Group, then class:
[-0.405, -3.842, -0.809, -2.817, 0.287, 0.312, 0.765, 0.083, -0.702, 2.274, -0.661, 0.001, 0.589, 0.698, -0.443, -1.913, 0.726, 1.021, 2.072, 0.601, 0.161, 0.860, -0.739, -1.419, 0.406, -0.027, -0.048, 0.427, 5.479, 1.359, 1.459] -> W:rogo
[0.259, -4.007, -0.281, 0.180, 0.864, 0.477, -0.247, 0.647, 1.502, -0.351, 0.099, 0.824, -0.257, 0.379, 0.549, -1.102, 1.030, 0.034, 0.185, -0.155, 0.071, 0.293, -1.587, 0.823, -0.145, 0.259, -0.677, -0.738, -1.295, 0.234, 1.158] -> W:mim
[0.065, -2.896, -1.121, -0.206, 0.168, 0.118, -0.118, 1.607, 0.301, 1.101, 0.324, 0.618, -0.114, 0.016, -0.305, -1.900, 0.156, 0.363, 1.296, 0.295, -0.224, 0.310, -0.006, -1.924, 0.019, -0.430, 0.179, -0.916, 3.177, 2.263, 1.754] -> W:mim
[0.100, -5.399, -1.277, -0.203, 2.806, 0.524, 0.858, 0.362, 2.024, 0.892, -0.007, 2.779, -0.156, 0.783, -1.557, 0.049, -1.048, -0.469, 0.788, -0.094, -0.231, -0.150, -0.192, -0.867, 0.107, 0.134, -1.072, -2.135, -0.232, 1.428, -0.068] -> G:teg
[0.466, -3.985, -0.582, -1.450, 1.277, 0.760, 0.775, 0.305, 2.851, -0.352, 0.162, 3.425, -0.183, 1.292, -1.606, -0.328, -1.220, -1.435, 0.633, -1.610, 0.165, -0.060, 0.555, 0.589, 0.789, -0.160, -1.961, -1.205, 0.052, 0.170, -1.142] -> G:teg
[-0.319, -5.768, -1.410, -0.005, 1.903, 0.414, 1.173, 0.452, 1.512, 1.113, 0.355, 2.478, 0.199, 1.317, -0.939, -0.485, -0.778, -0.992, 0.297, 0.140, -0.248, 0.044, -0.252, -2.256, 0.786, -0.113, -1.030, -1.071, 3.030, 2.855, 0.215] -> G:teg
[0.085, -3.060, -0.853, -0.999, 0.558, 0.509, -0.820, 0.445, 1.283, 0.299, -0.202, 1.212, 0.276, 0.648, -0.501, -0.936, 1.524, -0.185, -0.345, 0.350, -0.114, -0.098, -0.079, 0.765, 0.097, -0.032, 0.419, 0.035, -2.186, -0.455, 0.625] -> W:mim
[2.800, -2.928, -0.427, -1.500, 0.809, 0.305, -0.399, 0.612, 1.111, 0.646, 0.073, 1.473, 0.426, 1.070, 0.238, -2.394, 1.036, -0.423, 0.609, 0.326, 0.057, 0.216, 0.060, 0.595, -0.246, -0.265, -0.499, -0.701, -0.345, -0.350, 0.373] -> W:mim
[-0.053, -5.137, -0.809, -0.007, 1.052, 0.715, -0.233, -0.064, 4.456, 0.207, 0.195, 3.226, -0.125, -0.050, -0.937, -0.661, -2.565, -0.804, 0.659, 0.082, -0.192, -0.771, -0.821, -1.572, 1.422, 0.454, -0.533, -0.872, 3.087, 0.897, 1.335] -> G:Pobop
[-0.298, -1.891, -0.898, 1.050, -0.740, -0.131, 0.985, -0.285, 0.757, 0.888, 0.308, -1.505, 0.382, -0.296, -0.021, 1.231, -1.581, 0.812, 1.526, 0.009, -0.052, 1.125, -1.012, -3.093, -0.980, 0.045, 0.711, 0.511, 7.184, 2.269, 1.664] -> K:nobi
[-0.075, -4.045, -1.190, -0.648, 2.171, 0.226, 0.778, 0.469, 1.416, 0.750, -0.199, 2.566, -0.257, 0.646, -2.407, 0.110, -1.473, -0.429, 1.241, -0.321, -0.347, -0.166, -0.069, -1.490, 0.959, 0.382, -0.862, -0.766, 1.327, 0.369, -0.440] -> G:teg
[-0.102, -3.980, -0.207, -2.152, 0.695, 0.385, 0.048, 0.516, 0.320, -0.097, 0.034, 0.689, -0.485, 0.177, -0.074, -1.507, 1.388, -0.331, 0.890, 0.042, 0.208, 0.137, 0.285, -0.236, 0.648, 0.351, -0.951, -1.208, -1.818, 0.286, 1.655] -> W:mim
[0.483, -2.307, -1.697, 0.304, 1.388, -0.697, 2.236, -0.510, 0.728, 0.418, 0.128, -0.453, 0.836, -0.502, -1.112, 0.004, -2.940, 0.898, 3.128, 0.075, -0.214, 0.684, -2.044, -3.115, -0.017, 0.050, 0.815, 1.368, 7.184, 0.737, 0.156] -> K:boro
[0.294, -0.412, -1.238, -0.333, 0.897, -0.857, 1.765, -0.367, 0.375, 1.264, 1.093, -4.297, 0.129, -0.515, -0.823, 0.343, -0.611, 0.716, 1.666, 0.522, -0.471, 0.824, -1.248, -2.274, -0.042, -1.211, 1.205, 0.841, 7.184, 2.713, 1.053] -> K:duv
[-0.536, -0.265, 0.184, 2.911, -1.444, -0.567, -0.071, -1.719, -1.278, 0.148, -0.293, -0.918, 0.494, -0.787, -0.411, 1.220, -1.847, 0.415, 0.788, 0.332, 0.189, 0.381, -0.933, -1.487, -0.166, -0.215, 1.424, 0.840, 4.182, -1.219, -0.310] -> K:nobi
[-0.118, -5.685, -0.718, -1.260, 1.204, 0.042, 0.872, -0.111, 1.631, 0.069, 0.645, 2.474, 0.957, 0.287, -2.029, -0.452, -1.374, -0.659, 0.997, 0.100, 0.161, -0.508, -0.382, -1.944, 0.566, 0.237, -0.389, -0.799, 5.254, 2.217, -4.937] -> G:Pobop
[0.002, -4.948, -0.779, -1.031, 1.645, 0.307, 1.072, 1.008, 2.311, 1.263, -0.057, 3.356, 0.039, 0.988, -2.187, 0.472, -0.768, -0.559, -0.147, -0.221, 0.030, -0.353, -0.236, -0.700, 1.049, 0.034, -0.923, -1.773, -1.393, 0.597, -0.538] -> G:teg
[0.072, -5.276, -1.933, -2.719, 2.021, 1.055, 1.178, 0.219, 1.345, 1.718, 0.368, 3.196, 0.373, 0.030, -2.247, -0.722, -1.615, -0.492, 0.730, 0.546, -0.118, -0.504, -0.320, -1.095, 1.398, 0.493, -1.427, -1.136, 4.446, 3.489, 0.294] -> G:teg
[-0.592, 0.919, 0.072, 0.824, -0.836, -0.192, 0.193, 0.276, 0.419, -0.390, -0.090, -1.140, 0.259, 1.232, 1.831, 1.036, -0.071, -0.016, -0.072, 0.155, -0.081, 0.247, -0.085, 0.064, -1.171, -1.163, 0.473, 0.688, 1.401, -2.987, -0.827] -> K:nobi
[0.379, -2.521, -0.462, -1.295, 1.317, 0.300, -0.446, 0.237, 0.215, 1.278, 0.732, 0.248, 0.206, 0.364, -0.191, -1.580, 0.053, 0.350, 2.209, 0.180, 0.071, 0.232, -0.812, -0.904, 0.442, -0.687, -0.739, 0.083, 2.784, 1.808, -0.166] -> W:mim
[0.165, -4.256, -1.722, -1.073, 1.657, -0.082, 0.783, 0.535, 3.640, 0.965, -0.548, 2.628, -0.302, 0.094, -1.771, -0.216, -1.895, -0.816, 0.822, -0.521, 0.100, 0.083, -0.381, -0.104, -0.688, 0.134, -0.782, -1.403, 0.062, 1.190, 0.780] -> G:teg
[-0.254, -3.289, -1.007, -1.024, -0.875, -0.347, -0.016, 0.111, 1.065, 0.924, -0.516, 1.159, 0.108, 0.498, -0.551, -0.290, -0.160, -0.526, 1.033, -0.048, -0.246, 0.800, -0.135, 0.018, 0.568, -0.377, -0.231, -0.661, -1.627, -0.475, 0.596] -> W:rogo
[-0.056, -2.597, -1.089, 0.308, -0.058, 0.017, 1.464, -1.062, 1.078, 1.335, 0.193, -1.078, 0.404, -0.142, -1.053, 0.511, -3.190, 1.136, 1.802, 0.069, -0.548, 0.808, -1.601, -2.742, 0.184, -0.254, 1.028, 0.672, 7.184, -0.739, -0.421] -> K:boro
[-0.007, -0.817, -1.643, 0.668, 0.562, -0.417, 2.008, -0.439, 2.380, 1.940, 0.533, -1.972, 1.239, -0.524, -1.042, 0.260, -2.938, 1.180, 3.046, -0.062, -0.263, 2.190, -2.695, -3.239, -0.376, -0.679, 0.283, 1.609, 7.184, 2.222, -0.001] -> K:nobi
[-0.533, -3.933, 0.674, -0.464, 0.325, -0.168, 0.290, 0.283, 0.847, 0.112, -0.179, 1.141, -0.048, 1.007, -0.656, 0.773, -0.673, -1.227, -1.759, -0.094, 0.094, 0.154, 0.231, -1.400, 0.614, 0.300, 0.342, -1.221, -4.165, -1.373, -0.292] -> G:fafed
[-0.376, -3.792, -0.223, -0.491, -1.493, 1.269, 0.714, 0.486, 0.671, 1.226, -0.405, 0.904, 0.937, 1.727, -0.153, 0.340, -0.963, -0.228, 0.982, 0.173, 0.123, 0.831, -0.584, -0.769, -0.277, -1.369, -0.043, -1.176, 1.945, 0.523, 0.372] -> W:zise
[0.319, -3.687, -0.944, -0.277, 0.920, 0.248, 1.273, 0.488, 2.498, 0.818, 0.464, 0.834, 0.743, -0.077, -1.296, -2.716, -0.178, -0.802, 0.930, -1.333, -1.112, -0.039, -0.519, -0.868, 0.176, -0.465, -0.948, -0.806, 2.557, 3.033, 0.108] -> G:Pobop

Group, then class:
[0.617, -0.653, 2.089, -0.688, -2.151, 0.298, 0.437, -0.570, -0.033, -0.900, -1.060, 0.478, 0.986, 0.205, 0.221, -0.360, -0.194, 4.984, 0.722, 0.983, -0.035, -1.410, 0.173, -0.333, 0.835, -0.436, 1.210, 3.481, -0.640, 0.289, 0.179] -> Dudon:N
[0.581, -2.474, 2.305, 0.268, -0.120, 0.478, 0.057, 0.083, 0.580, 0.145, -1.105, 0.874, 1.132, -0.020, -0.174, -0.449, -0.435, -0.320, -1.148, -1.297, -0.367, -0.202, -1.157, 1.025, -0.098, -0.205, -1.352, 0.200, -0.630, 0.544, -1.392] -> rovo:H
[-1.462, 1.484, 0.202, -0.427, 0.505, -0.378, -0.351, -1.029, -0.177, 0.621, 1.128, -0.645, -0.160, 1.173, -2.337, -0.030, -0.275, -0.514, 0.225, -1.141, 0.688, 2.804, -0.424, 1.316, -0.846, -0.211, -2.412, -0.063, 0.467, 0.339, 1.231] -> Tizu:M
[0.938, 0.007, 0.385, 0.085, -0.619, -1.256, 0.143, 0.162, 0.742, -0.121, 0.409, -0.516, -0.567, 1.795, -0.444, 0.517, -0.092, 3.016, 1.292, -0.884, 0.819, 1.368, -1.089, 0.622, 0.456, -0.205, -0.589, 0.108, -0.440, -0.864, 1.212] -> Tizu:M
[0.828, -0.565, 0.968, -0.428, -2.022, 1.613, 0.818, -0.209, 1.137, 0.066, -1.416, 0.458, 0.319, 0.556, 0.690, 0.181, 0.247, 4.775, 0.459, 0.822, 0.031, -1.058, -0.109, 0.005, 0.960, 0.156, 1.071, 3.408, -0.428, 0.229, -0.451] -> Dudon:N
[-0.119, 0.700, 1.468, 0.960, 0.287, 0.096, 0.108, 0.644, 0.770, 0.807, 0.604, 0.557, -0.370, 1.276, -0.691, -0.157, -0.060, 1.377, 0.558, -0.461, 1.373, 1.247, -0.309, 2.125, -0.042, -0.604, -2.213, 0.095, -0.501, -0.360, -0.334] -> Tizu:M
[-2.177, -0.122, 1.148, 0.174, 2.622, 0.688, -0.729, 0.494, 1.089, -0.320, 0.363, 0.462, -0.048, 0.044, 0.002, -0.221, -0.477, 2.723, -1.287, 0.878, -0.481, -1.253, -1.354, 3.473, -1.119, 0.026, -2.884, -1.154, -0.579, -0.598, 0.421] -> Tizu:M
[2.399, -1.720, 3.501, -0.022, -1.658, -0.978, 0.817, 0.258, 0.210, 0.275, -0.337, -0.334, 0.228, 1.162, -1.267, 0.259, 0.272, 0.511, 0.321, 1.526, -0.438, -0.707, 0.920, -1.440, 0.019, -0.156, 3.128, 1.097, -0.524, -0.040, -0.136] -> rovo:H
[0.952, -1.502, 2.281, -1.161, 1.173, -2.280, 0.256, 0.404, 0.490, -0.125, 0.815, -1.226, 0.406, 1.504, -0.762, 0.271, 0.058, 2.949, 0.538, 0.165, 1.881, 0.021, -0.281, -0.522, 0.106, -1.592, -1.288, 4.247, -0.654, -0.462, 0.069] -> Tizu:Y
